tn-cj: [ 12 -42  22   0   3 -19 -39 -19 -31  16  10  35  23  25   2 -10 -14  10
   7  59  41  13]
sm-pf: [-14  81 -16  27   2  40  36 -69   5  29 -45  20 -23   1  10 -31 -41   9
   6 -25 -12 -10]
ns-gb: [-15  41  35 -11 -31  31  -6 -41  38  31 -31  43 -20 -32 -15  43   7   2
   9 -20 -37  -1]
tn-cj: [  1  60 -42 -19 -17 -56  -8 -10 -22 -30  -6 -15 -74   4  -3 -45   5  71
 -28   7  91   1]
bg-zg: [  3 -18   2   5   4 -19 -34  -1   0  11  13  17  21  23  -6  10  18 -13
  -9  27   3  15]
ns-gb: [  5  26  13  -1   1   3   1 -39   6  -5 -24  -4  -5   0   5 -21 -13  17
  -9  -1  -5  -8]
zc-gr: [ 16 -29 -46 -33  11 -40 -15  38 -60  -5  11 -48  29  45  -7 -28  38  -5
  20  46  36  -9]
ns-gb: [  8   5  43 -39 -52  21  -9   8  20  23 -38  14 -71 -63 -22  57  19  23
  32 -19 -33 -10]
tn-cj: [ 10 -10  54   6   9  15 -18 -51  25   0 -19  12  37   3   7  -1 -14  -6
 -13   9 -42  -3]
zc-gr: [-26  60  13  21   9   8 -13 -84  34  13  -9  48  45  26   2  -9  -9  -7
 -33   3  -6  10]
tn-cj: [ -6   2  46  13  13  11  -9 -97 -28  10  -3  45  11  25  12 -38 -44  53
  -3  19  41  -7]
zc-gr: [-26  30 -41 -30 -31 -11  -2  32  -7  25   5  35  14  -6 -16  26  18 -23
  22  29  47  13]
sm-pf: [-10 -18  -9  29  16  -2  -9  16  15   3  34  13  19  16  -2  19  14 -26
 -17 -12 -15  17]
ns-gb: [ 25  32   4 -32 -11  31   9 -47 -33  43 -83 -19  12   5   2 -30 -18  -6
  54  39 -32 -30]
tn-cj: [  6 -10  -5 -10   1  27  26  24  -5   9 -16 -30   8 -11  -1   9   5 -25
  30 -16 -43 -17]
bg-zg: [  1  10 -27  32   6 -45 -50   7  22   6  23  30  -1  30  -6   7  21 -18
 -45  27  20  40]
ns-gb: [ -3  15  13  14 -10   2 -16  -8  34   9  -4  26 -22 -14  -6  25   5  -4
 -16 -12 -19  14]
zc-gr: [ 15 -38  49 -31   2 -43 -47   7  38 -50  12 -14  70   1   2   8  22 -13
 -43  40  -6   9]
bg-zg: [ 22 -56  -6  19   9  -7 -18  58   1   8  16 -12  -4   1  -1  23  12 -35
   4  10 -30  16]
bg-zg: [ 17  16 -50  -1   9 -16  13  19 -34  -3 -20 -35  -1  19  12 -48 -17  -6
   9  29  28  -4]
zc-gr: [-29  57 -34   9 -19  13  10 -19  -2  40  -5  49 -25  -1 -10  11  -4   1
  13  -6  29  10]
zc-gr: [ 23  -8  13 -27 -36  24  26  49   2   2 -39 -28 -82 -69  -4  25 -10  16
  39 -26 -27 -17]
ns-gb: [  8 -20 -16  -6 -11  -5 -12  44  -5  18   2   0  -7  -5 -10  26  19 -25
  18  14  -9  10]
ns-gb: [ -1  -4   2 -10  -5   5   4   4  -6   4  -3  -1  -1  -5  -3   6   3   1
  11   0  -1  -5]
tn-cj: [ -6  16   3   4   2  -5  -4 -38 -14   2   0  15 -11  13   1 -19  -9  30
  -6   4  29  -2]
bg-zg: [ 22 -44 -35  24  30 -53 -46  59  11 -16  29 -11  80  45  11 -12  10 -73
 -38  70   5  39]
zc-gr: [  2 -32   7  16  15  -9  -6  12   0 -14  28  -2   7   8   5   0  -1   1
 -15  -4   4   7]
zc-gr: [  3  13  20 -11 -16  -4 -12  -9  23  -5 -15   9 -13 -20  -3  12   1   8
 -10   1  -6   3]
tn-cj: [ 26   7  10  -9 -16 -76 -74  35  70 -45  -1  -7  -2 -11  -5  18  34 -15
 -75  40   1  39]
bg-zg: [ 25 -37  -9  15   7  13  23  48 -16  -3  -6 -32 -33 -19  12  -7 -24  -8
  20 -10 -18  -5]
tn-cj: [ -7 -13  28   7   9  48  41  -9  10  -2  -6  -6  22 -22  12   5 -29 -13
  18 -33 -42 -18]
sm-pf: [  4  42 -39  50  15  34  12  -8  22  47 -32   5  -7  15   2   3  -7 -56
   5 -17 -70  11]
sm-pf: [ 10 -37   8  44  27  33  15   3  -5  12  18 -29 -51   8  -4  17  19   7
   6 -71 -72 -12]
bg-zg: [ 15 -10 -32  49   5 -24 -21  54  26   1  20   5 -53  -3   1  16   4 -20
 -32  -8  -8  36]
ns-gb: [  8 -45  -2 -37 -23 -10   2  69 -22  -7  16 -23 -33 -29 -14  31  28  10
  30  -3  14  -7]
sm-pf: [-13  -3 -16  13   4  -9  -9  11   3   7  24  25  20  13  -1   8   2 -18
  -9  12  20  18]
sm-pf: [ 10  -2 -18  21   5  18   7  29  15  17  -9 -21 -24  -5  -5  21  18 -31
   8 -29 -60   2]
sm-pf: [ 10 -20   5  13   9  11   3  35  32 -11   7 -37 -12 -11  -6  30  31 -26
 -10 -44 -73  -2]
bg-zg: [ -8  40 -28 -30  -4 -19 -15 -37 -31  17 -17   1  30  39 -10 -25  22   7
  11  38  35  -8]
sm-pf: [  7  -7  13   1   8  -3  -8   7  29 -17  -1 -19  25  -1   1   9  14 -22
 -19  -7 -40   1]
bg-zg: [ -7  26  14   1 -11  26  32 -27  -3  -2 -16   3 -56 -29   4  -8 -26  44
  10 -40   6 -17]
tn-cj: [  9   2  -2  -8 -10 -18  -1  49  42 -34  -1 -25  -7 -31   2  15   9 -19
 -25  -9 -18   9]
ns-gb: [ 12 -28 -20  19  23 -13   2  21 -21 -10  16 -18  12  22  12 -26 -13  -9
  -5  15  14   5]
sm-pf: [-22 -15  22  19  18   0   4 -19  16 -27  45  10  14   8   2   6   6  18
 -31 -37   4   1]
zc-gr: [ 21  19  39 -40 -26  13   2  -9  29 -10 -58 -26  -6 -42  -1   8  -2   1
  10   2 -46 -19]
[-28  53  17  -4 -17   8  -8 -41  46   5  -5  36   2 -13 -12  29  17   3
 -22 -24 -15   5]	ns-gb
[ 13  -9  48  -6  -2   6  13  -5  34 -43 -17 -14   9 -39  19 -12 -39   9
 -21  -5 -13  -7]	tn-cj
[ 36 -18  24 -26  -5 -14 -30   4   6  -5 -37 -31  17  -1   0  -4  11 -14
   2  38 -35  -5]	tn-cj
[ 10 -17  40 -15  -4 -23 -31  -3  33 -31   2  -3  27  -9   1   9   9   0
 -31  17  -9   7]	zc-gr
[ 15  14 -27 -26 -13 -24   0  26 -19 -12 -18 -36 -32  -5  -3 -17  12  16
   7  12  22  -8]	tn-cj
[ 14 -15 -21   1  -5   1  -6  18 -36  32 -11   3 -25   8  -4  -3  -3  -2
  31  24  11   2]	sm-pf
[  2  -7   4  20  12  23  21  -5  -3   3  -1  -7 -12  -3   8  -6 -17   1
   7 -24 -21  -7]	zc-gr
[-42  55 -27  25  -1  31  23 -34  10  38   5  59  21   9  -1   8 -18 -23
   7 -12  12  11]	zc-gr
[  0 -11   5  -2  -4  -8   9  13  -4 -20  10   4  -9 -16   9 -10 -24  16
  -5   5  35   3]	tn-cj
[ 46 -49  27 -27 -29  21   0  38 -34  27 -48 -24 -71 -44  -4  15 -14  16
  61  16 -27 -17]	ns-gb
[ 13   4 -60  28  -7   4  27 102  25   0   1 -42 -79 -36  -4  30  16 -37
   1 -50 -44  13]	bg-zg
[  5  25   6  29  20  -8  -4 -43  15 -18  -7   0   2  16  15 -36 -24  14
 -37  -3   1   5]	ns-gb
[ 10 -25  29  22   1  14   2  -9  -2   2   3  14 -46 -18   6   3 -26  27
   1 -18  -3   2]	bg-zg
[-15 -24  21  32  18  10 -37 -55 -12  47  27  67  43  48  -7  15   4 -12
   1  25   1  18]	tn-cj
[ 10  -5   2   6  -1   9  -3  -1  -4  15 -14   3  -5  -1   2   0  -9  -8
  11   9 -13   1]	ns-gb
[  9  -6 -19  -5  -5   0  -4  16 -22  21  -8 -11 -24   6  -9   5  16  -2
  22   4  -6  -3]	bg-zg
[ 21 -23  16  -6  -7 -56 -65   6  11 -13   7  20  10  12  -2   0   9   4
 -34  63  37  29]	tn-cj
[ -2 -48  76  20   5  28   7 -20  30 -21  20  27  -1 -35  13  20 -37  19
 -14 -30 -21   0]	bg-zg
[ -8  28  35  15   8   8  -4 -71  21  -8  -9  21   4   5   7 -16 -18  28
 -27 -14  -5  -3]	tn-cj
[ 22 -22  20   2   9  12   1 -12 -13   1 -16 -30 -23   2   1  -8   3  16
  11 -15 -36 -17]	sm-pf
[ -2  48 -14 -14 -16   3   9  -7  14   6 -36   4   6 -14   2  -9 -13 -13
   4  15   2   0]	sm-pf
[  5  -4  18   5  -6  12   7   3  14  -4  -8   0 -25 -24   3   9 -11   7
   0 -18 -17  -2]	zc-gr
[-20   4  12   5   2  10  22  -7  12 -22  26  -1 -22 -15  -2  10   5  28
 -13 -52   2  -8]	sm-pf
[  4  33  14  10   0 -21 -40 -20  64 -11 -10   1  10   5  -9  20  36 -19
 -51  -7 -49  17]	tn-cj
[ 16  20 -40  19  -3  17   2  27   4  43 -35  -7 -18   2  -3  10   3 -49
  22   7 -48   9]	sm-pf

nf_td: [ -9  34 -13   9  41  28 -19 -24   5   4  25 -67 -20 -20  10  15  33 -19
 -13  13   6  24]
tm_dj: [-23 -11  -6   9   7  32   7 -31  -9  -1   6   6  -5  10  -2 -14  -4  11
   6  20  12  11]
nm_hj: [ -3   2   4 -18  17   5   2   2   1  12   7   6   4  18 -28  26   2   4
  15  26  -4   3]
nm_hj: [ -5   8   6 -23   5  12  -9   1   3  22  10   2 -10 -15 -18   4  16 -16
  36  22  -2  45]
fh_lm: [-12  23  46  55 -13 -30 -21  11  -6  14   2  12 -26  22  35 -17  33  -2
   4 -24 -20  15]
qd_pr: [ 23 -11  -5   5   4  24 -43  13  29  11 -41  34  -1 -28  -6 -38  12  -9
  32 -11  11  -1]
nf_td: [-46 -24  28   2 -43 -57  50  25  20 -28  23  17  -9  -7  47  38  11  -8
  35  -6 -62   7]
qd_pr: [ 11  -9 -20 -19  24 -69  30 -47 -33  -9  34 -21  17  14  16  38 -22   6
 -30  10  17 -39]
qd_pr: [ -3 -16 -34 -15   9  29  -8 -28  -7  -9 -21  -6   0 -22  -1   8   7   1
   9   3  39   2]
nm_hj: [ 10  -4  23  43 -37  16  18  26  30  -9 -10  21  14  40   4   6  -3  29
  -8 -15 -10 -21]
tm_dj: [-14   6 -20 -16  -3  -1   7 -25 -31 -10   7   7 -10 -25   5 -25 -12 -13
   3 -19  22  25]
nf_td: [-35 -21  10  -1 -14  -3 -32  16 -32   0 -52  30 -24 -14  14 -22  19  -4
  17 -15   1   9]
nf_td: [-16 -16  18  25  -2  22 -59 -37 -39  48 -47 -27 -34  14  21  37  86  13
  27  40  59  51]
qd_pr: [ 30  -7  -9 -12 -14 -55 -27 -16 -32  17 -21 -22  -7 -34  33   7  24 -16
  -5 -18  40  12]
fh_lm: [ -8 -36  -5  -6   9   0  17 -18  -7  -6 -10  35  19  37 -16  10 -26  30
   0  26   6 -42]
nm_hj: [ 24 -14 -14 -24 -11 -44  14   1  -1  -8  -6  -5  16  -7   8  47   0   0
   0  -8  14 -23]
tm_dj: [-24  -5  -6  10   5  40  -3 -27 -10   2  -1   6 -11   1  -2 -23   4   5
  10  14  15  23]
tm_dj: [ 51  25   2   5  18 -25 -19 -24 -16  28  10  26  12  23 -21 -16 -10   3
  -2 -12  38  -5]
tm_dj: [ 13   4 -10  -4  13 -47   8  -8   8 -17  11  28   8  -8  13   2 -13 -10
  10 -28  -5 -30]
qd_pr: [ 16  -8   2  11   8  -6  -2  -3  10   3   3  11  11   8   0 -26 -20   6
 -12   4  -7 -25]
tm_dj: [-36 -18  15  18 -15  23  10  -2  -4  -3  -3   7 -10  16   9 -12   2  14
   3  17 -14  10]
nm_hj: [ -2 -26  -2   5 -17  26  32 -26  26   1  27  20  12   0   0 -25 -21  10
  23  31  -2  18]
fh_lm: [ -5 -16  -8  -2  32  -1 -11  -7  10  -3  -3   1   4  -1   0  -9  -8   1
  -4  18 -14 -32]
nf_td: [ 23  16   8 -10  -3 -41  -3 -33 -30  37  35 -49  -8  -9  16  21  23 -14
  -5  22  26  48]
nf_td: [  3 -10 -22  25 -59  49  33  18  40 -47 -16  13  10 -30  22 -34 -20   5
  -4 -52   6   0]
fh_lm: [ -6  30 -37 -18   9  57  -4 -16  10 -17   2   8 -12 -45 -18 -14   8 -24
  34 -28  32  45]
qd_pr: [  6  25   2   7  44   7 -23 -43 -21  29  11   0  -8  38 -23  38  31  10
  17  25  40  14]
tm_dj: [-56 -29  22  22 -39  44  -2   4 -26   5 -20  -7 -26  -5  22 -53   5   9
  -8  20 -14  42]
tm_dj: [ -9   6  -3  -7 -20  12  -7   3  -1   0  -5  11 -16 -38   8 -27  11 -21
  28 -18   6  45]
fh_lm: [-25  44  27  -3 -17  31  -3  37 -24   8  -8  37 -18  33 -44  11  13   3
  23 -24  -2  46]
nm_hj: [ -6 -27 -14 -14 -15  -3  12 -34 -16   6  15 -21  -3 -33  23 -29 -10  -9
  -2  23  13  29]
nf_td: [ 20  28  18  -4  19 -33  25  -5   6  18  58 -23  13  35 -17  35  -9   2
 -13  26 -20   0]
fh_lm: [ 24 -22 -24  28  12  21 -83 -36 -32  19 -80 -15 -16 -27  31 -37  40   4
 -16 -15  78 -12]
fh_lm: [-51   1  -3 -30 -16 -46  34 -27 -58 -18  22  39 -21 -10  14   4  -9 -14
  30 -22   5  38]
fh_lm: [ 19   2 -39 -49   4   2  -5   4  -9  -5   1 -65   3 -67   1  -7 -11 -31
 -30  -2  11  14]
nm_hj: [  1  -5  -7 -16  20 -25 -15   0   3   2  -5 -15  -5 -21  11  24  19 -15
  11   6  -5  -7]
qd_pr: [ 22 -10 -34 -16   9  -8  -7  -8   1 -20 -26  12  13 -20   0   6 -11  -2
  -3 -26  28 -35]
nm_hj: [ 19  33  -2 -23   8 -36 -13  15 -13   5   3   8  -5 -15 -12  14   7 -23
  11 -33   7  11]
tm_dj: [-15 -10   8  57 -26  69 -17  14 -12  -8 -41 -36  -7  24  15 -45  -1  32
 -67  -5   9 -15]
qd_pr: [ 57  -1  -2 -55  15 -49  -1  25   4  27  15 -17  31  -8 -36  13 -32 -12
 -18  24 -14 -22]
fh_lm: [ 24 -10  -3  -4  -4  31   2  34  15   2 -15 -48  24  16 -23  10 -20  19
 -56  23 -10 -35]
nm_hj: [  5  51  16  19  31 -33   2  -7  -3   4  41  -1  -7  27  -2  17   8  -8
  -4 -18 -13  -3]
fh_lm: [ 17 -14   0  12  -9 -21  11 -28  18   3  13  24   7   0  19   5   6   3
  30   2  14   1]
qd_pr: [ 14 -22 -46 -57 -28   6 -13 -11 -38   0 -36 -35  -3 -75   6 -10   1 -23
  -6 -11  55  38]
nf_td: [-26  14  -5 -12  -9  39  28  -5   2  -8  28   0  -6  -7 -18  -8 -10  -6
  14   7  -6  42]
nf_td: [ 10  -4  -4   6   8   0 -31 -10 -11  14 -22 -20  -8  -9  11   3  24  -2
  -5   4  23   2]
tm_dj: [  5   1   7 -20   8 -13  14  14  46   3  19  15   7  -3 -12  54  20 -10
  55  19 -24   9]
tm_dj: [  4  -7  -9  -4 -16  43   3  20  -9  -1 -17 -73   9   5  -9  18  -4  17
 -62  21   7  -6]
fh_lm: [ 18  17  12 -18  21   2 -36  41  -3  24 -16 -16   0  -2 -31 -13  -2 -11
 -19   7 -20  -6]
nf_td: [  3  13   3 -17   5  -2  -6  21  -5   5   4 -16  -1  -9 -13  -5  -7 -11
 -13   0 -15   6]
nf_td: [-82  32  17   4   9  -9  15   3 -25 -24  35   3 -44 -16  23 -16  11 -29
  17 -21 -50  43]
nm_hj: [ 36  50  24   9   1 -80  56 -39  -5  16 105  18  14  38   2  11 -28  -6
   5  -9  -6  21]
nm_hj: [  0  21   3  34  16 -32  26 -37  11 -12  48 -33  -1  24  35  50  20   5
 -11   0   0 -12]
qd_pr: [ 46  57  10  -2  27   4 -25  62  31   1 -23  37  18  44 -63  54   8   7
   8 -44  -3 -42]
fh_lm: [ -8 -12   6  20  -9  -4   7   0  18  -6   3 -36  -3   0  31  32  25   5
  -7  13 -11  -5]
nm_hj: [ -7   7   5 -14  37   8  14 -16   8  12  33  15   9  34 -36  23 -10   8
  19  40 -13  -2]
tm_dj: [-11 -23  31  61 -13 -18 -28  16  12  -4 -30  36 -12   5  47 -72  -1   7
 -10 -24 -33 -35]
qd_pr: [ 43 -20 -33 -23 -11  14 -13   6  -3  -1 -33 -30  22 -30  -8 -16 -22   2
 -39  -5  33 -23]
nf_td: [ 33 -17   1 -57  22 -46  -5   8 -17  32   4  10  23   6 -39  10 -29  -3
  -1  37  -6 -20]
qd_pr: [-10 -40 -19 -38 -29 -16  -4  10   8 -11 -23  15  -9 -82  28 -38  -3 -34
  38 -12 -10  26]
[ 55  -3 -13 -10  -1 -16 -50  -3 -14  27 -40  -4   4 -29   1 -20  12 -11
  -5 -17  48   0]	qd_pr
[  5 -25  -2 -27 -13 -31  55 -38  11   8  51  15  19  11  -2  40 -13   6
  39  44   2  20]	nf_td
[ -2 -25  -6  47  11 -25  -8 -57   9  -9   2  27  -6  -5  55 -33   9   4
  16  -9  17 -23]	fh_lm
[ -8 -34  21   4 -42  -8  -7  15 -40  20 -29 -41  -5   8  20  -8   4  17
 -44  26   2   8]	nm_hj
[-25 -15  16  12 -39  -5 -10  31 -10  -8 -25  -3 -20 -31  35 -46   3 -12
 -10 -23 -26  16]	tm_dj
[-54   0  19 -14  -9  -8  -7  30  -9  -6 -11  15 -31 -24  11   3  26 -23
  37  -7 -38  35]	tm_dj
[  7  21   4  -2  15 -29  20 -24 -28   5  43  11   7  23 -11 -28 -38   1
 -24  -3  -2  -5]	nm_hj
[ -4  -1  17  -5 -19   2   0  30  13   9   0 -13  -5 -11   1   2  10  -8
   6   8 -25  21]	qd_pr
[ 19   1  28  38 -32  24 -11  16  15  20 -13  12   1  22   1 -25   9  16
   0  -2   4  15]	tm_dj
[ 32 -20 -10 -56  29  39 -26  41  63  25 -19  23  21 -34 -61  -3  -8 -18
  53  45 -26  -1]	qd_pr
[  0  -9  30 -17   1 -33  -8   8 -17  38  13 -15  -4  12  -6  10   9  -3
   3  44 -21  20]	nm_hj
[ -2  20   0  32  16  -7  53 -53   5 -13  69  -7  13  52   6  26 -18  22
 -16  13   4 -13]	nm_hj
[-16   4   4  25  -1   3  10   2  -2 -20  -5  14   0  27   6   5  -5  16
 -13 -18  -5 -26]	tm_dj
[-17  17  -4 -11 -39  12  39   7 -15 -19  12   7  -2   5  -8  24  -5   3
   6 -25  12  34]	tm_dj
[ 29 -26 -29 -37 -15 -37 -27 -31 -61  17 -37  -4   1 -39  12 -21  -5  -9
 -12 -12  66  10]	fh_lm
[-12  -4 -17  11   3  49 -13   7  23 -21 -28  13  -5 -19  -1 -19   5  -1
  11 -18   5  -7]	nm_hj
[-23   9  27   5 -20  -7  41  17   4  -7  28  25   3  41 -14  29  -9  14
  13   4 -30   8]	fh_lm
[ 25 -16  -6 -26  13  -8  -7  -3  12  17  -6  18  16   0 -23  16  -3   1
  24  23  10  -8]	fh_lm
[-15  21  18  17  25  18  -3   3  15   8  14 -10  -7  37 -14  45  29  10
  12  22 -13   2]	nm_hj
[ 13  -6  -8  -7  17  35   3 -41   6  26  21  -3   9  13 -25   3   0  10
  19  48  29  25]	tm_dj
[-38 -57  17  10   9  -5  -4 -29 -24  24   1 -71  -9  14  37  12  18  19
 -36  88 -19  -6]	nm_hj
[ 63   0   8 -12 -19  -6  -6  25  20  30  -4 -11  27   6 -25   7 -10   6
 -11  12  11  -2]	fh_lm
[  7 -16  -6   7 -21 -26  17 -23 -20  -6  14  -9   5 -13  30 -42 -29   0
 -30  -8   7  -4]	nm_hj

qq_sb: [ 24  34  -1  11  16 -15  -2 -50  -4 -25  -4 -27   4  -9 -22 -16 -15  -6
  12  14  -9  11]
rg_mj: [-33 -15  15  -3 -19 -30  23  36   5 -33  28   4 -26   9   4  -7  21   1
   7  15  33 -29]
fg_mn: [  8   9 -26 -13  11  -5 -45 -44   3   3 -23 -19  -1 -17 -35  -4 -18  36
  -2   8 -20  14]
bd_gs: [-33 -21 -26  17 -19 -37 -27 -10 -24  36 -13 -12 -10  -1  33 -27  -9  12
 -28   1  30  12]
bd_gs: [ 26  39 -40  30  13  11  49  23 -13 -17   2  27  32 -29  12  17 -49  33
 -19  33   4   9]
qq_sb: [-27 -50  19 -31  -4  27 -13   1  16  12   4  13 -20   6 -33  12   7  -7
  49 -17 -35   1]
rg_mj: [-16  -5   2  17 -11 -22  23   2   3 -13  13  -2  -5   2   5 -19  -8  -5
   8  12  14 -11]
rg_mj: [  8  15  -1  -2  17  37 -33  -3  16   3  -4   5   9  13  -6  14 -35  -6
  38  14   6  -4]
hn_nt: [ 17 -10 -16 -30   6  43   3  23  30   4 -13  30  17 -21 -40  35  -3  49
 -11  -9 -49  -7]
qq_sb: [ 25  28  -3   0  12   9 -10 -21  21 -15  -7 -10  14  -3 -23  -2 -16   9
   5   9 -11  -8]
qq_sb: [-50 -57   3 -18 -29 -40 -13 -12  10   7   2 -13 -34  -2 -24 -28  24  18
   3 -11 -10 -11]
bd_gs: [  0   2   9   0  -2  -9  31  19 -12 -18  15   7  -7  -3   6   7  18  -7
  -4   2   5   0]
hn_nt: [-15 -24  -5  22   1   4  15 -24 -29  32  -3   5   2  -5  17 -10 -27 -28
  25  -9 -16  36]
qq_sb: [-17 -15  -4  -5 -14  -7   0  40  -7  12   3  13  -7   4  26   8  20  12
 -29  -5  23  -9]
qq_sb: [ -5 -17   1   1 -10  20  12  33   7  23   0  22  11   6  21  11   3  -2
 -12 -14  -1  -7]
bd_gs: [ 15  19  15 -18  10   2 -18 -19  26 -32   2 -17  -6   5 -38   0   8   3
  20   8  -8 -17]
fg_mn: [-21  -8 -19  17  -9 -29 -33 -37  -1  19 -13 -23  -5   1   5 -34 -27   8
   1  10  16   3]
hn_nt: [ 22   9  14  15   0   8  42   5  -3   3   3   6  20   0  16   0  11 -26
 -15 -17 -15   4]
hn_nt: [-13 -16  16  13   5  13  -4 -22 -13  20   3  -3  -4  15  13  -9 -18 -47
  46  -8  -3  19]
fg_mn: [  6 -11  -3  -5 -28 -39  43  20  15 -10  -2  -2   6 -19  -6 -14  52  36
 -77 -20 -17 -23]
hn_nt: [  3 -13  19  30 -17 -39  82 -10 -30   0  12  -5   5 -12  24 -27  34 -38
 -30 -27 -21  19]
bd_gs: [-20 -21  15 -16  -5  -4  50  63 -38 -22  31  31 -27  -6  18  33  43  -8
  -2  -2  13   8]
hn_nt: [ 10 -11  16  12  -5  -2  49  -7  -9   6   4   4  10  -7   6  -7  16 -27
  -7 -24 -31  13]
fg_mn: [  3   8  30 -47  14 -16 -31 -21   2 -52  12 -26 -41   3 -54  11  48   0
  29   5  -7  -5]
rg_mj: [ 27  33  -5   3  28  33 -23 -15  -8   1  -7   0  13   3   1  18 -28 -12
  24  11   1  17]
bd_gs: [-25 -32  39 -45  -4  -3 -67 -22  16   2   0 -27 -40  29 -30  -5  46 -23
  36 -21  -3 -11]
bd_gs: [ 22  -5  34  -1  -2  24  30  -2  27   4   2   3  19  12  -7  -1  22 -36
   4 -32 -36 -11]
bd_gs: [ -1  36  -8  68   4 -66  17 -64 -64   1   3 -44  -1   1  57 -56 -29 -54
  -3  20  48  40]
rg_mj: [ 56  58   0  17  32  23   9 -31 -12 -13  -8  -9  29  -7   1  10 -20 -22
   2   6 -13  22]
hn_nt: [  7   1  -5   5   3  34  17  34   5  11   2  28  17   1  15  22 -16   1
   1  -1  -1  -3]
qq_sb: [  6  -7  12 -26   5   8 -17 -22  20 -11  -4 -10  -8  -2 -43   3  13   6
  17  -8 -32  -4]
rg_mj: [ 18  41   9  33  27   1  35 -19 -43 -28  20  -3   2   0  22   3 -30 -50
  44  26  20  31]
qq_sb: [ 44   6  31 -40  28  73  -4   5  19   0  -5  18  14   4 -36  49  23 -20
  27 -31 -60   8]
hn_nt: [-23 -24   5 -20  -2  43  -4  59  20   1  14  38  -7  13  -1  34 -11  10
  34   8  10 -21]
rg_mj: [-17 -34  13 -24 -11  17 -12  21  19  15   0  12  -9  10 -10  11  21   3
   6 -19 -13 -13]
fg_mn: [-17 -20  -3  -6  -3  -5 -15 -10 -12  14  -4  -3 -13  -2  -2  -3   1   0
   9  -5  -5  14]
rg_mj: [ -5 -16  26 -17  -7   8  18  26  11 -10  13  10  -9   9  -6  11  33 -13
   5 -15  -8 -14]
fg_mn: [-21 -18 -26  19  -5  30 -45  13  -7  68 -20  16  15  16  50   1 -46  -3
   0  -4  27  11]
bd_gs: [ 15  -6 -12  11  -3  33  12   6  23  33 -16  18  35  -4   5   3 -24   9
 -15 -16 -28  -3]
fg_mn: [ 28  51 -10  18   9  -2 -22 -16  32 -20  -8 -19  23   9  -3 -15 -29  12
  -9  26  26 -28]
fg_mn: [ 29  32   1  -5  19  33  -8  11  13 -12  -1   8  16   4  -5  23 -12   2
   7   9   1  -7]
hn_nt: [ 13  -9 -28  27   2  13  45  -9 -28  36 -14  21  29 -29  18   3 -29   4
 -22 -14 -38  39]
fg_mn: [  4  -3 -28  14 -14 -13   4  -3   9  23 -18   0  20 -14   8 -15 -10  33
 -48  -6  -7  -4]
qq_sb: [ -7  -9 -10   5  -3  46 -11  24  47  17  -4  27  23  12  -5   9 -50  15
  29  10  -2 -28]
rg_mj: [  3  -4  -7  11 -23 -41  32  -7  14  -5  -5 -13   9 -14  -5 -29  23  23
 -54 -10 -12 -16]
[ -8   0  28 -19  -2 -26   4   2  -5 -38  19 -15 -30   8 -15  -2  43 -13
  10   2  12 -11]	bd_gs
[ 37  49 -26 -12  43  50 -74 -39  13  -1 -25  -8  17  -2 -32  25 -58  22
  37  28  -6  14]	fg_mn
[ 32  16  18 -31  20  47 -22  14  11  -2  -5   9   7   8 -14  38  23  -7
   3 -16 -19  -1]	rg_mj
[-32 -35  -3  22 -18 -25  50  13 -35  12  14  14 -11 -10  29 -13   0 -16
  -1  -5   3  20]	hn_nt
[ 13  48  28  21  10 -11 -38 -15   0 -15   8 -34  -2  42  37 -20   0 -54
  16  15  65 -17]	hn_nt
[-11 -11 -36  -5  -7 -41 -10 -34 -18   3 -17 -15 -11 -34 -24 -17  -2  50
 -32   6 -18  20]	hn_nt
[ 31  21  -8  16   7  12  21  -7  -4  11 -11   3  28 -10  11   2  -7  -3
 -26  -9 -17  11]	hn_nt
[-13  12 -38 -42  16   9 -81   3  16 -24 -11   0 -25 -12 -50  27 -29  77
  21  44  18 -12]	bd_gs
[  4  20  -5  -3   6  11 -27  17  11  -7   0   1   2  12   7  10 -10  10
   1  16  29 -16]	hn_nt
[-21 -30  -8  -7  -7   8  16  21  -3   8   4  22  -6 -10  -5  11  -5  15
   8  -2 -14   5]	hn_nt
[-11  10  30  -6  13  22 -35  11  -1 -11  17  -3 -19  37  16  12  -5 -46
  58  13  41  -8]	fg_mn
[ 10   8  31 -13   8   1  34  26 -24 -30  24   7 -15   4   6  23  44 -31
   6  -7   3   6]	rg_mj
[ 26  31  -6  -4  11   9 -15  -9  22 -17  -7  -8  13  -2 -19   4 -10  17
  -6  11  -2 -14]	qq_sb
[ -4  12 -17  -5  -4  -2 -31   4  38 -13  -6  -4   4   3 -20  -6 -22  41
  -2  23  16 -33]	qq_sb
[ 25  30 -17   7   4  -2   4   9   3  -5  -9   0  19  -9   8   5  -1  24
 -41   6   8  -6]	hn_nt
